Below are the code and all the weights of a small trained network. Each question names an input and a class and asks about switching units off, where a switched-off unit gives its printed mean instead of its output.

import numpy as np


def w(rows, s, z=0):
    codes = np.array(rows[::2]) - 128.0
    scale = np.full(codes.shape[1], s)
    scale[-1] = z or s
    return codes * scale


def norm(h):
    return h / np.sqrt((h * h).mean(-1, keepdims=True) + 1e-5)


def f(y):
    return y / 2 * (1 + np.tanh(0.7978845608 * (y + 0.044715 * y**3)))


def log_softmax(a):
    a = a - a.max(-1, keepdims=True)
    return a - np.log(np.exp(a).sum(-1, keepdims=True))


def net(x, mask):
    res = np.array(x, float).reshape(1, 8) / 4 @ E
    u = 0
    for l in range(2):
        y = f(norm(res) @ A[l][:, :-1].T + A[l][:, -1])
        res = res + np.where(mask[u : u + 12], y, B[l][:, -1]) @ B[l][:, :-1]
        u += 12
    return log_softmax(norm(res)[-1] @ U[:, :-1].T + U[:, -1])


A, B = {}, {}
E = w([
[134,115,51,73,174,72,60,140],'x0',
[109,143,146,249,128,81,68,197],'x1',
[88,82,131,192,224,98,207,44],'x2',
[45,89,32,177,153,124,172,187],'x3',
[92,117,59,123,77,101,127,15],'x4',
[114,89,130,107,165,44,109,220],'x5',
[3,105,195,136,42,19,160,199],'x6',
[204,90,137,130,92,134,171,167],'x7',
],0.0052)
A[0] = w([
[165,120,117,106,182,138,106,133,141],'L0N0',
[129,53,64,101,86,91,122,88,172],'L0N1',
[109,201,164,128,110,132,40,130,184],'L0N2',
[95,142,136,66,159,151,150,164,68],'L0N3',
[121,114,177,110,159,83,174,135,69],'L0N4',
[134,133,164,96,97,176,186,138,137],'L0N5',
[115,157,81,254,146,147,111,202,121],'L0N6',
[90,101,112,159,72,190,176,132,184],'L0N7',
[132,170,111,103,180,162,113,102,175],'L0N8',
[158,116,122,134,130,145,86,75,107],'L0N9',
[67,120,168,93,137,87,112,106,255],'L0N10',
[129,46,206,181,129,147,115,140,219],'L0N11',
],0.01,0.0021)
B[0] = w([
[120,134,142,179,155,99,33,125,196],'L0N0',
[76,136,206,2,235,227,87,42,221],'L0N1',
[199,70,75,96,29,155,59,124,220],'L0N2',
[163,99,192,97,63,59,79,176,154],'L0N3',
[127,204,147,119,131,121,133,222,165],'L0N4',
[157,122,142,171,231,98,139,218,199],'L0N5',
[110,66,125,135,159,176,131,115,254],'L0N6',
[164,220,138,155,98,138,153,115,198],'L0N7',
[166,160,64,185,124,26,126,163,219],'L0N8',
[179,178,218,101,125,10,134,75,187],'L0N9',
[191,78,112,61,141,247,98,125,210],'L0N10',
[126,118,104,107,145,148,86,67,199],'L0N11',
],0.0061,0.0045)
A[1] = w([
[185,96,199,101,111,112,164,228,137],'L1N0',
[102,89,125,195,209,147,188,143,191],'L1N1',
[92,174,137,54,146,90,165,19,133],'L1N2',
[84,249,114,145,5,183,25,104,41],'L1N3',
[169,143,122,156,199,102,254,205,22],'L1N4',
[90,113,18,21,127,47,141,127,103],'L1N5',
[199,49,139,164,111,34,111,166,195],'L1N6',
[108,139,222,22,179,137,186,181,49],'L1N7',
[188,123,221,241,138,151,198,61,156],'L1N8',
[135,163,170,60,193,223,84,192,250],'L1N9',
[154,80,171,42,86,130,107,177,228],'L1N10',
[122,96,167,122,125,90,182,87,110],'L1N11',
],0.0072,0.0021)
B[1] = w([
[70,170,184,100,146,63,166,71,194],'L1N0',
[123,125,72,183,92,176,29,200,180],'L1N1',
[126,166,180,96,105,164,202,85,199],'L1N2',
[166,41,146,60,35,114,134,169,173],'L1N3',
[149,141,135,194,49,202,142,144,161],'L1N4',
[194,207,207,135,130,100,141,89,166],'L1N5',
[85,142,152,132,137,210,113,78,183],'L1N6',
[55,93,118,94,99,43,179,144,184],'L1N7',
[193,179,156,48,189,75,54,60,201],'L1N8',
[101,178,124,210,142,107,120,54,254],'L1N9',
[85,131,153,161,150,155,254,153,220],'L1N10',
[114,176,113,57,127,206,117,194,130],'L1N11',
],0.0068,0.0065)
U = w([
[89,153,203,11,125,180,212,25,129],'0',
[203,193,169,139,210,120,73,41,165],'1',
[163,75,163,101,9,199,96,176,142],'2',
[165,53,64,110,145,43,206,170,2],'3',
[167,231,59,148,107,171,176,174,80],'4',
[196,98,125,94,65,86,150,92,85],'5',
[42,31,49,177,168,192,63,166,147],'6',
[6,131,200,131,139,54,229,152,160],'7',
],0.011,0.0093)

Each question gives the input, the list of numbers given to net, and the class t.
The units are the neurons (one row each of A and B). Each row of codes is followed by its name. A weight is (code - 128) times the scale printed after its matrix; where a second scale follows, it is the last column's (A, B and U).
mask holds one flag per neuron, layer by layer. A switched-off neuron (its flag False) gives its mean, the last column of its row in B, instead of its output. The means were averaged over made-up inputs and are rounded, as every weight is.
A unit's drop is (log p(t) with every unit on - log p(t) with that unit switched off) / (log p(t) with every unit on - log p(t) with every unit switched off).
The circuit of an input: a set's keep is (log p(t) with only the set's units on - log p(t) with every unit switched off) / (log p(t) with every unit on - log p(t) with every unit switched off). Starting from the 12 units with the biggest drops (on a tie, the unit counted first), units are removed one at a time, each time the one whose removal leaves the highest keep (on an exact tie, the one counted first), for as long as the keep stays at least 0.8.
units of the circuit, in order: the units of the circuit, biggest drop first
most important unit: the unit with the biggest drop
k most important neurons: the k neurons with the biggest drops, biggest first
k most important neurons of layer l: the k neurons of layer l with the biggest drops, biggest first
input [-6,-3,1,6,-4,-5,3,-3], class 4: units of the circuit, in order -> [L0N7, L1N1, L0N5]
input [-6,5,2,1,7,-2,7,7], class 1: 3 most important neurons -> [L1N8, L0N2, L1N10]
input [-6,-4,0,-5,3,-7,-2,6], class 1: units of the circuit, in order -> [L1N8, L0N5]
input [-3,7,-3,-3,7,-3,-4,-7], class 2: units of the circuit, in order -> [L1N3]
input [-7,4,-2,3,5,6,-1,5], class 6: 2 most important neurons -> [L0N6, L1N1]
input [-8,-5,-2,0,5,6,-3,7], class 1: 3 most important neurons of layer 0 -> [L0N5, L0N7, L0N3]
input [-1,-1,-8,-2,-1,-6,-7,-6], class 2: 2 most important neurons of layer 0 -> [L0N2, L0N1]
input [3,4,-1,-8,-5,-5,-6,-8], class 2: 2 most important neurons -> [L0N2, L1N3]
input [5,7,6,-6,8,-8,-3,8], class 0: units of the circuit, in order -> [L1N2, L0N1]
input [-2,7,2,1,7,-1,7,-4], class 2: 2 most important neurons -> [L1N3, L0N5]
input [5,7,5,-5,-5,-7,8,-6], class 2: 4 most important neurons -> [L0N2, L1N3, L0N5, L0N1]
input [-1,7,-8,-1,-7,4,-7,-2], class 2: 2 most important neurons of layer 0 -> [L0N2, L0N5]
input [8,6,6,3,4,7,7,0], class 6: 2 most important neurons of layer 0 -> [L0N9, L0N10]
input [-5,-2,-2,-8,5,-6,8,-3], class 2: 2 most important neurons -> [L1N3, L0N2]
input [-6,-5,3,7,-7,0,-6,8], class 4: most important unit -> L1N4
input [6,7,7,-7,4,1,6,4], class 0: 2 most important neurons -> [L0N11, L0N5]
input [8,5,0,0,8,-4,2,-2], class 0: units of the circuit, in order -> [L0N1, L1N2]
input [4,8,-7,1,-3,-4,-3,0], class 2: 3 most important neurons -> [L0N2, L1N3, L0N5]
input [1,0,-7,-7,-6,1,1,5], class 0: 2 most important neurons of layer 0 -> [L0N2, L0N8]
input [3,0,-6,0,2,8,1,1], class 7: units of the circuit, in order -> [L1N10]
input [1,7,8,-3,0,-8,5,-1], class 1: 2 most important neurons -> [L1N8, L0N1]
input [-5,-8,-2,-1,-2,3,-4,7], class 7: 3 most important neurons -> [L1N0, L1N7, L0N5]
input [2,-1,-2,5,0,2,-3,6], class 6: 2 most important neurons -> [L1N8, L0N9]
input [-8,-3,-2,4,4,-8,-1,6], class 1: 3 most important neurons -> [L1N8, L0N5, L1N10]
input [-8,2,7,2,-3,-1,6,5], class 1: 3 most important neurons of layer 1 -> [L1N8, L1N10, L1N3]
input [-3,-8,4,6,-4,8,-2,5], class 7: 2 most important neurons of layer 1 -> [L1N0, L1N7]
input [-3,3,-8,4,-7,-5,7,8], class 7: units of the circuit, in order -> [L1N0]
input [-8,-8,-3,-3,-3,-4,-1,4], class 1: 2 most important neurons -> [L0N5, L1N8]
input [1,6,7,6,-7,-8,2,6], class 6: 2 most important neurons -> [L1N1, L0N6]
input [-3,0,-7,-8,-4,-7,-3,-2], class 5: 2 most important neurons of layer 1 -> [L1N3, L1N1]
